Here is a tiny trained network, its code and every weight. The questions are about switching its units off for an input and a target symbol, where a switched-off unit gives its printed mean instead of its output.

import numpy as np


def w(rows, s, z=0):
    codes = np.array(rows[::2]) - 128.0
    scale = np.full(codes.shape[1], s)
    scale[-1] = z or s
    return codes * scale


def f(y):
    return np.maximum(y, 0)


def softmax(a):
    e = np.exp(a - a.max(-1, keepdims=True))
    return e / e.sum(-1, keepdims=True)


def log_softmax(a):
    a = a - a.max(-1, keepdims=True)
    return a - np.log(np.exp(a).sum(-1, keepdims=True))


def net(x, mask):
    ids = ['Ψαεζλξστ'.index(c) for c in x.split()]
    T = len(ids)
    res = E[ids] + P[:T]
    u = 0
    for l in range(2):
        q, k, v = (res @ M[l].T for M in (Q, K, V))
        z = softmax(np.where(np.tri(T) > 0, q @ k.T / 2**0.5, -1e9)) @ v
        res = res + np.where(mask[u], z, O[l][:, -1]) @ O[l][:, :-1]
        u += 1
        y = f(res @ A[l][:, :-1].T + A[l][:, -1])
        res = res + np.where(mask[u : u + 16], y, B[l][:, -1]) @ B[l][:, :-1]
        u += 16
    return log_softmax(res[-1] @ U[:, :-1].T + U[:, -1])


Q, K, V, O, A, B = {}, {}, {}, {}, {}, {}
E = w([
[77,140,150],'Ψ',
[151,113,173],'α',
[78,79,195],'ε',
[158,136,119],'ζ',
[156,98,101],'λ',
[75,92,94],'ξ',
[8,73,174],'σ',
[156,120,109],'τ',
],0.017)
P = w([
[133,222,149],'0',
[149,3,77],'1',
[130,14,93],'2',
[101,33,109],'3',
[87,61,137],'4',
[70,158,196],'5',
],0.004)
Q[0] = w([
[83,55,173],'L0H0',
[58,7,183],'L0H0',
],0.011)
K[0] = w([
[186,198,151],'L0H0',
[230,255,185],'L0H0',
],0.0096)
V[0] = w([
[253,111,105],'L0H0',
[194,6,18],'L0H0',
],0.011)
O[0] = w([
[196,252,178,252],'L0H0',
[17,253,251,200],'L0H0',
],0.011,0.0033)
A[0] = w([
[124,198,61,193],'L0N0',
[80,184,28,253],'L0N1',
[151,93,170,132],'L0N2',
[124,155,82,166],'L0N3',
[180,167,99,67],'L0N4',
[117,88,193,124],'L0N5',
[91,93,159,106],'L0N6',
[103,163,71,219],'L0N7',
[2,48,104,86],'L0N8',
[182,103,102,63],'L0N9',
[102,191,54,89],'L0N10',
[141,153,32,94],'L0N11',
[114,198,77,154],'L0N12',
[86,191,190,51],'L0N13',
[138,175,124,77],'L0N14',
[179,210,152,109],'L0N15',
],0.0071,0.0032)
B[0] = w([
[122,123,198,165],'L0N0',
[206,123,220,169],'L0N1',
[184,131,123,171],'L0N2',
[112,135,159,139],'L0N3',
[144,111,89,139],'L0N4',
[154,145,164,185],'L0N5',
[139,169,112,150],'L0N6',
[193,137,190,159],'L0N7',
[165,245,60,173],'L0N8',
[147,143,80,150],'L0N9',
[108,117,102,133],'L0N10',
[123,90,172,137],'L0N11',
[133,65,134,164],'L0N12',
[138,180,117,254],'L0N13',
[117,105,106,155],'L0N14',
[150,38,96,240],'L0N15',
],0.012,0.0047)
Q[1] = w([
[248,117,202],'L1H0',
[188,203,107],'L1H0',
],0.013)
K[1] = w([
[183,168,8],'L1H0',
[173,69,115],'L1H0',
],0.014)
V[1] = w([
[191,2,147],'L1H0',
[112,109,250],'L1H0',
],0.013)
O[1] = w([
[11,94,118,255],'L1H0',
[146,31,164,45],'L1H0',
],0.013,0.0082)
A[1] = w([
[93,126,56,93],'L1N0',
[107,152,79,217],'L1N1',
[65,110,108,65],'L1N2',
[87,71,108,149],'L1N3',
[160,86,114,101],'L1N4',
[164,159,129,149],'L1N5',
[165,135,153,213],'L1N6',
[127,163,101,106],'L1N7',
[110,7,227,106],'L1N8',
[136,112,49,101],'L1N9',
[71,80,126,138],'L1N10',
[166,106,69,141],'L1N11',
[81,156,80,204],'L1N12',
[90,102,135,137],'L1N13',
[28,95,96,4],'L1N14',
[110,160,107,84],'L1N15',
],0.011,0.004)
B[1] = w([
[122,137,195,186],'L1N0',
[131,87,200,200],'L1N1',
[231,160,128,189],'L1N2',
[55,183,164,186],'L1N3',
[109,162,166,142],'L1N4',
[69,113,106,171],'L1N5',
[183,75,116,171],'L1N6',
[145,94,78,174],'L1N7',
[124,118,21,252],'L1N8',
[126,190,138,148],'L1N9',
[49,180,114,199],'L1N10',
[83,170,145,135],'L1N11',
[92,37,162,224],'L1N12',
[80,146,109,175],'L1N13',
[253,158,135,222],'L1N14',
[176,96,145,176],'L1N15',
],0.013,0.017)
U = w([
[202,113,156,2],'Ψ',
[140,254,184,183],'α',
[99,78,142,97],'ε',
[121,221,76,126],'ζ',
[196,78,89,236],'λ',
[229,208,104,10],'ξ',
[162,141,125,48],'σ',
[98,115,89,155],'τ',
],0.0059,0.0035)

Each question gives the input, a string of symbols that net reads in full, and the target symbol t.
The units are the heads (2 rows each of Q, K, V and O) and the neurons (one row each of A and B). Each row of codes is followed by its name. A weight is (code - 128) times the scale printed after its matrix; where a second scale follows, it is the last column's (O, A, B and U).
mask holds one flag per unit, layer by layer, with each layer's heads first. A switched-off unit (its flag False) gives its mean, the last column of its rows in O or B, instead of its output. The means were averaged over made-up inputs and are rounded, as every weight is.
A unit's drop is (log p(t) with every unit on - log p(t) with that unit switched off) / (log p(t) with every unit on - log p(t) with every unit switched off).
The circuit of an input: a set's keep is (log p(t) with only the set's units on - log p(t) with every unit switched off) / (log p(t) with every unit on - log p(t) with every unit switched off). Starting from the 12 units with the biggest drops (on a tie, the unit counted first), units are removed one at a time, each time the one whose removal leaves the highest keep (on an exact tie, the one counted first), for as long as the keep stays at least 0.8.
circuit, biggest first: the units of the circuit, biggest drop first
most important unit: the unit with the biggest drop
top k neurons: the k neurons with the biggest drops, biggest first
k most important neurons of layer l: the k neurons of layer l with the biggest drops, biggest first
input ζ λ ε, target ζ: most important unit	L1H0
input λ ε ξ α ξ ε, target λ: circuit, biggest first	[L1H0; L0H0; L1N8; L0N1]
input ξ ζ Ψ α ξ, target ξ: circuit, biggest first	[L1H0; L0H0; L0N8; L0N1]
input ε ξ ε, target ε: circuit, biggest first	[L1N12; L0H0; L1H0]
input τ λ α ξ α, target τ: top 2 neurons	[L0N15; L1N14]
input ξ α Ψ ζ, target ξ: top 2 neurons	[L0N8; L1N12]
input ζ α α ζ, target ζ: 2 most important neurons of layer 0	[L0N0; L0N8]
input τ α ε λ ζ, target τ: 3 most important neurons of layer 0	[L0N15; L0N8; L0N0]
input ζ α ζ τ, target ζ: top 2 neurons	[L1N8; L0N0]
input ε τ α, target ε: 3 most important neurons of layer 0	[L0N8; L0N15; L0N13]
input λ α ε, target λ: circuit, biggest first	[L1H0; L0H0; L1N8; L0N0]
input Ψ τ λ λ τ, target Ψ: top 3 neurons	[L0N8; L1N12; L1N14]
input α ζ σ, target α: 2 most important neurons of layer 0	[L0N8; L0N13]
input α λ λ ζ, target α: circuit, biggest first	[L0H0]
input ε ε α α ξ, target ε: top 3 neurons	[L0N8; L1N12; L0N1]
input ξ λ λ, target ξ: 2 most important neurons of layer 0	[L0N8; L0N15]
input ζ λ ζ, target ζ: 3 most important neurons of layer 1	[L1N8; L1N10; L1N1]
input λ τ α, target λ: top 2 neurons	[L0N13; L1N8]
input τ α ε τ ζ τ, target τ: 3 most important neurons of layer 1	[L1N14; L1N8; L1N2]
input λ α α τ λ, target λ: 3 most important neurons of layer 0	[L0N13; L0N8; L0N0]
input ε λ Ψ α, target ε: top 4 neurons	[L0N8; L1N12; L0N15; L1N14]
input λ ζ ξ, target λ: top neuron	[L0N13]
input ζ Ψ α ξ, target ζ: top 2 neurons	[L0N1; L0N0]
input Ψ α α, target Ψ: 3 most important neurons of layer 1	[L1N12; L1N14; L1N1]
